Below is a small trained network, with its code and all its weights. Each question gives an input and a class and asks what happens when units are switched off, that is, made to give their printed mean instead of their output.

import numpy as np


def w(rows, s, z=0):
    codes = np.array(rows[::2]) - 128.0
    scale = np.full(codes.shape[1], s)
    scale[-1] = z or s
    return codes * scale


def norm(h):
    return h / np.sqrt((h * h).mean(-1, keepdims=True) + 1e-5)


def f(y):
    return y / 2 * (1 + np.tanh(0.7978845608 * (y + 0.044715 * y**3)))


def log_softmax(a):
    a = a - a.max(-1, keepdims=True)
    return a - np.log(np.exp(a).sum(-1, keepdims=True))


def net(x, mask):
    res = np.array(x, float).reshape(1, 3) / 4 @ E
    u = 0
    for l in range(3):
        y = f(norm(res) @ A[l][:, :-1].T + A[l][:, -1])
        res = res + np.where(mask[u : u + 10], y, B[l][:, -1]) @ B[l][:, :-1]
        u += 10
    return log_softmax(norm(res)[-1] @ U[:, :-1].T + U[:, -1])


A, B = {}, {}
E = w([
[127,13,83,138,115,183],'x0',
[132,131,139,98,253,176],'x1',
[159,112,193,33,92,151],'x2',
],0.0039)
A[0] = w([
[164,98,113,108,172,77,1],'L0N1',
[50,156,87,254,158,120,106],'L0N2',
[191,114,182,67,112,57,136],'L0N3',
[161,111,140,41,103,133,113],'L0N4',
[146,22,170,235,89,236,130],'L0N5',
[145,148,110,163,16,93,89],'L0N6',
[150,144,108,99,222,148,66],'L0N7',
[131,96,186,129,250,157,129],'L0N8',
[109,74,170,181,21,53,54],'L0N9',
[121,254,133,118,132,99,109],'L0N10',
],0.0046,0.0025)
B[0] = w([
[76,134,107,124,152,98,75],'L0N1',
[246,130,125,104,102,138,251],'L0N2',
[170,154,150,138,113,158,193],'L0N3',
[227,119,133,137,154,114,174],'L0N4',
[135,145,219,154,140,124,242],'L0N5',
[55,159,135,42,160,179,226],'L0N6',
[106,115,55,65,18,128,163],'L0N7',
[52,215,129,103,3,156,232],'L0N8',
[82,180,72,40,217,215,221],'L0N9',
[121,72,207,204,143,163,227],'L0N10',
],0.0041,0.0021)
A[1] = w([
[147,153,167,130,201,150,114],'L1N1',
[156,133,165,134,62,157,217],'L1N2',
[134,33,100,118,92,149,57],'L1N3',
[125,120,55,159,181,31,59],'L1N4',
[30,172,94,79,117,144,95],'L1N5',
[121,112,122,125,3,48,2],'L1N6',
[131,148,85,109,212,125,122],'L1N7',
[93,21,106,133,139,145,32],'L1N8',
[117,193,157,152,115,78,74],'L1N9',
[70,148,47,164,150,95,149],'L1N10',
],0.0068,0.0017)
B[1] = w([
[114,29,10,168,174,58,172],'L1N1',
[104,143,52,228,122,121,252],'L1N2',
[103,227,168,130,243,60,192],'L1N3',
[220,184,171,59,108,177,147],'L1N4',
[42,95,100,171,124,106,232],'L1N5',
[82,76,1,192,132,49,117],'L1N6',
[131,50,73,87,89,98,132],'L1N7',
[133,188,228,140,195,119,170],'L1N8',
[133,90,211,94,200,72,197],'L1N9',
[114,144,221,16,14,209,201],'L1N10',
],0.0045,0.0027)
A[2] = w([
[177,123,131,127,146,43,55],'L2N1',
[201,109,134,92,98,134,52],'L2N2',
[234,147,94,86,121,145,96],'L2N3',
[223,162,154,86,86,139,72],'L2N4',
[126,88,139,118,174,3,3],'L2N5',
[142,64,70,64,198,111,171],'L2N6',
[92,151,130,67,106,127,56],'L2N7',
[39,169,95,41,151,140,109],'L2N8',
[137,55,75,188,125,109,216],'L2N9',
[91,179,148,103,103,94,77],'L2N10',
],0.0079,0.0035)
B[2] = w([
[72,127,164,116,168,130,134],'L2N1',
[184,153,100,181,83,189,151],'L2N2',
[167,171,111,107,51,143,194],'L2N3',
[166,137,43,119,149,148,232],'L2N4',
[178,163,160,132,191,253,143],'L2N5',
[91,147,67,179,88,3,130],'L2N6',
[81,120,154,173,125,185,157],'L2N7',
[80,41,171,110,37,156,254],'L2N8',
[103,142,84,102,100,38,132],'L2N9',
[116,58,102,123,141,165,172],'L2N10',
],0.0063,0.0037)
U = w([
[44,70,167,102,80,180,129],'0',
[148,163,191,135,250,132,138],'1',
[217,172,61,104,85,165,132],'2',
[97,118,53,161,101,10,134],'3',
[169,40,77,169,164,106,4],'4',
],0.019,0.025)

Each question gives the input, the list of numbers given to net, and the class t.
The units are the neurons (one row each of A and B). Each row of codes is followed by its name. A weight is (code - 128) times the scale printed after its matrix; where a second scale follows, it is the last column's (A, B and U).
mask holds one flag per neuron, layer by layer. A switched-off neuron (its flag False) gives its mean, the last column of its row in B, instead of its output. The means were averaged over made-up inputs and are rounded, as every weight is.
A unit's drop is (log p(t) with every unit on - log p(t) with that unit switched off) / (log p(t) with every unit on - log p(t) with every unit switched off).
The circuit of an input: a set's keep is (log p(t) with only the set's units on - log p(t) with every unit switched off) / (log p(t) with every unit on - log p(t) with every unit switched off). Starting from the 12 units with the biggest drops (on a tie, the unit counted first), units are removed one at a time, each time the one whose removal leaves the highest keep (on an exact tie, the one counted first), for as long as the keep stays at least 0.8.
circuit, biggest first: the units of the circuit, biggest drop first
most important unit: the unit with the biggest drop
top k neurons: the k neurons with the biggest drops, biggest first
k most important neurons of layer l: the k neurons of layer l with the biggest drops, biggest first
input [7,-3,7], class 1: circuit, biggest first : (L1N3 L1N8 L0N8 L2N8)
input [-4,7,-5], class 0: top 3 neurons : (L0N8 L0N7 L1N10)
input [-8,0,8], class 1: circuit, biggest first : (L1N10 L0N10 L2N8)
input [3,7,-3], class 0: circuit, biggest first : (L0N8)
input [2,2,3], class 3: 2 most important neurons of layer 1 : (L1N2 L1N6)
input [-8,-8,3], class 0: top 3 neurons : (L0N6 L0N9 L0N2)
input [3,-7,8], class 2: 2 most important neurons of layer 0 : (L0N4 L0N9)
input [-6,-5,-2], class 1: top 3 neurons : (L1N9 L0N10 L0N8)
input [7,-4,7], class 1: circuit, biggest first : (L1N3 L1N8 L2N8 L0N8)
input [-5,-8,-2], class 0: top 2 neurons : (L0N9 L0N6)
input [8,7,7], class 1: top 2 neurons : (L1N8 L0N9)
input [5,-1,-6], class 2: 3 most important neurons of layer 1 : (L1N4 L1N5 L1N9)
input [-2,0,4], class 2: 2 most important neurons of layer 1 : (L1N5 L1N6)
input [1,-1,-3], class 3: most important unit : L0N2
input [0,3,1], class 3: 3 most important neurons of layer 0 : (L0N9 L0N6 L0N7)
input [-1,-3,-5], class 2: 2 most important neurons of layer 0 : (L0N2 L0N8)
input [6,5,7], class 2: 4 most important neurons of layer 0 : (L0N4 L0N10 L0N6 L0N8)
input [6,3,8], class 2: 2 most important neurons of layer 0 : (L0N4 L0N10)
input [8,-7,-4], class 1: 2 most important neurons of layer 0 : (L0N5 L0N8)
input [1,8,0], class 0: most important unit : L0N8
input [-5,8,0], class 0: 2 most important neurons of layer 0 : (L0N8 L0N7)
input [7,-3,-7], class 1: top 2 neurons : (L1N8 L1N3)
input [-2,-4,-3], class 0: top 3 neurons : (L0N6 L0N4 L0N5)
input [-7,8,6], class 0: 3 most important neurons of layer 0 : (L0N8 L0N2 L0N7)
input [-4,5,1], class 0: top 2 neurons : (L0N8 L0N7)
input [3,-3,-1], class 3: 2 most important neurons of layer 1 : (L1N10 L1N1)
input [-4,-7,0], class 0: most important unit : L0N9
input [2,2,1], class 3: top 2 neurons : (L0N8 L0N9)
